Here is a tiny trained network, its code and every weight. The questions are about switching its units off for an input and a class, where a switched-off unit gives its printed mean instead of its output.

import numpy as np


def w(rows, s, z=0):
    codes = np.array(rows[::2]) - 128.0
    scale = np.full(codes.shape[1], s)
    scale[-1] = z or s
    return codes * scale


def norm(h):
    return h / np.sqrt((h * h).mean(-1, keepdims=True) + 1e-5)


def f(y):
    return np.maximum(y, 0)


def log_softmax(a):
    a = a - a.max(-1, keepdims=True)
    return a - np.log(np.exp(a).sum(-1, keepdims=True))


def net(x, mask):
    res = np.array(x, float).reshape(1, 5) / 4 @ E
    u = 0
    for l in range(2):
        y = f(norm(res) @ A[l][:, :-1].T + A[l][:, -1])
        res = res + np.where(mask[u : u + 4], y, B[l][:, -1]) @ B[l][:, :-1]
        u += 4
    return log_softmax(norm(res)[-1] @ U[:, :-1].T + U[:, -1])


A, B = {}, {}
E = w([
[123,116,118,139,147,134,135,126,126,141,125],'x0',
[129,141,149,1,185,204,162,110,227,116,106],'x1',
[137,131,128,134,130,137,137,118,127,133,131],'x2',
[95,86,78,108,57,244,162,153,230,112,192],'x3',
[64,93,177,180,140,77,178,76,177,33,189],'x4',
],0.0094)
A[0] = w([
[43,47,116,208,57,128,207,91,181,12,200,2],'0.n1',
[70,156,206,184,214,53,142,28,165,16,114,63],'0.n2',
[73,140,184,77,238,109,187,81,206,79,117,20],'0.n3',
[56,82,227,132,158,124,183,51,235,2,203,33],'0.n4',
],0.0071,0.0068)
B[0] = w([
[58,139,102,235,81,75,105,131,99,193,230,223],'0.n1',
[129,76,121,57,95,178,194,132,126,75,91,237],'0.n2',
[192,98,173,93,142,148,136,132,112,83,32,207],'0.n3',
[138,67,176,174,79,2,187,80,79,138,126,254],'0.n4',
],0.0098,0.0096)
A[1] = w([
[135,94,141,96,95,198,154,119,245,120,137,14],'1.n1',
[155,124,127,115,126,146,114,141,71,95,75,235],'1.n2',
[66,60,149,173,101,58,190,83,140,76,191,53],'1.n3',
[96,122,49,162,53,189,102,173,157,139,192,3],'1.n4',
],0.011,0.002)
B[1] = w([
[89,203,124,246,138,77,70,147,67,194,149,169],'1.n1',
[74,134,120,177,131,146,136,122,193,102,204,192],'1.n2',
[150,203,100,77,210,214,64,163,179,154,102,251],'1.n3',
[164,34,146,68,61,96,174,92,85,97,107,179],'1.n4',
],0.013,0.015)
U = w([
[85,140,106,205,81,110,88,159,88,180,172,226],'0',
[108,224,148,102,235,168,89,153,195,119,126,1],'1',
[176,3,147,56,57,108,174,137,50,67,68,191],'2',
],0.012,0.0039)

Each question gives the input, the list of numbers given to net, and the class t.
The units are the neurons (one row each of A and B). Each row of codes is followed by its name. A weight is (code - 128) times the scale printed after its matrix; where a second scale follows, it is the last column's (A, B and U).
mask holds one flag per neuron, layer by layer. A switched-off neuron (its flag False) gives its mean, the last column of its row in B, instead of its output. The means were averaged over made-up inputs and are rounded, as every weight is.
A unit's drop is (log p(t) with every unit on - log p(t) with that unit switched off) / (log p(t) with every unit on - log p(t) with every unit switched off).
most important unit: the unit with the biggest drop
top k neurons: the k neurons with the biggest drops, biggest first
top k neurons in layer l: the k neurons of layer l with the biggest drops, biggest first
drop when u is switched off: that unit's drop, to one decimal
input [8,-2,-7,6,-2], class 2: top neuron => [1.n4]
input [8,5,4,0,6], class 2: top 3 neurons in layer 0 => [0.n4 0.n3 0.n2]
input [7,-6,5,2,-6], class 2: top 2 neurons => [1.n4 0.n4]
input [-7,-2,-8,3,0], class 2: top 3 neurons => [1.n4 0.n4 1.n1]
input [8,-1,-6,-7,8], class 1: top 2 neurons => [1.n3 1.n4]
input [-3,0,-8,2,-8], class 2: top 4 neurons => [0.n3 1.n3 0.n4 1.n4]
input [1,7,-8,3,-1], class 0: top 2 neurons => [1.n1 1.n3]
input [6,-1,3,-6,1], class 1: top 2 neurons => [1.n4 0.n3]
input [4,2,0,3,-7], class 0: top 2 neurons => [0.n1 1.n1]
input [8,1,-4,-4,5], class 2: top 2 neurons => [0.n2 0.n3]
input [-7,4,0,-5,1], class 2: top 3 neurons => [1.n3 0.n3 0.n2]
input [-8,0,-7,-4,7], class 1: top 2 neurons in layer 1 => [1.n3 1.n4]
input [6,3,2,8,-7], class 0: top 2 neurons => [1.n1 0.n1]
input [-3,-5,-6,-4,8], class 1: most important unit => 1.n3
input [-6,8,-6,3,-2], class 0: drop when 1.n1 is switched off => 1.1
input [3,7,-6,7,-8], class 0: drop when 1.n1 is switched off => 1.6
input [-6,0,-5,-4,6], class 1: drop when 1.n4 is switched off => 2.7
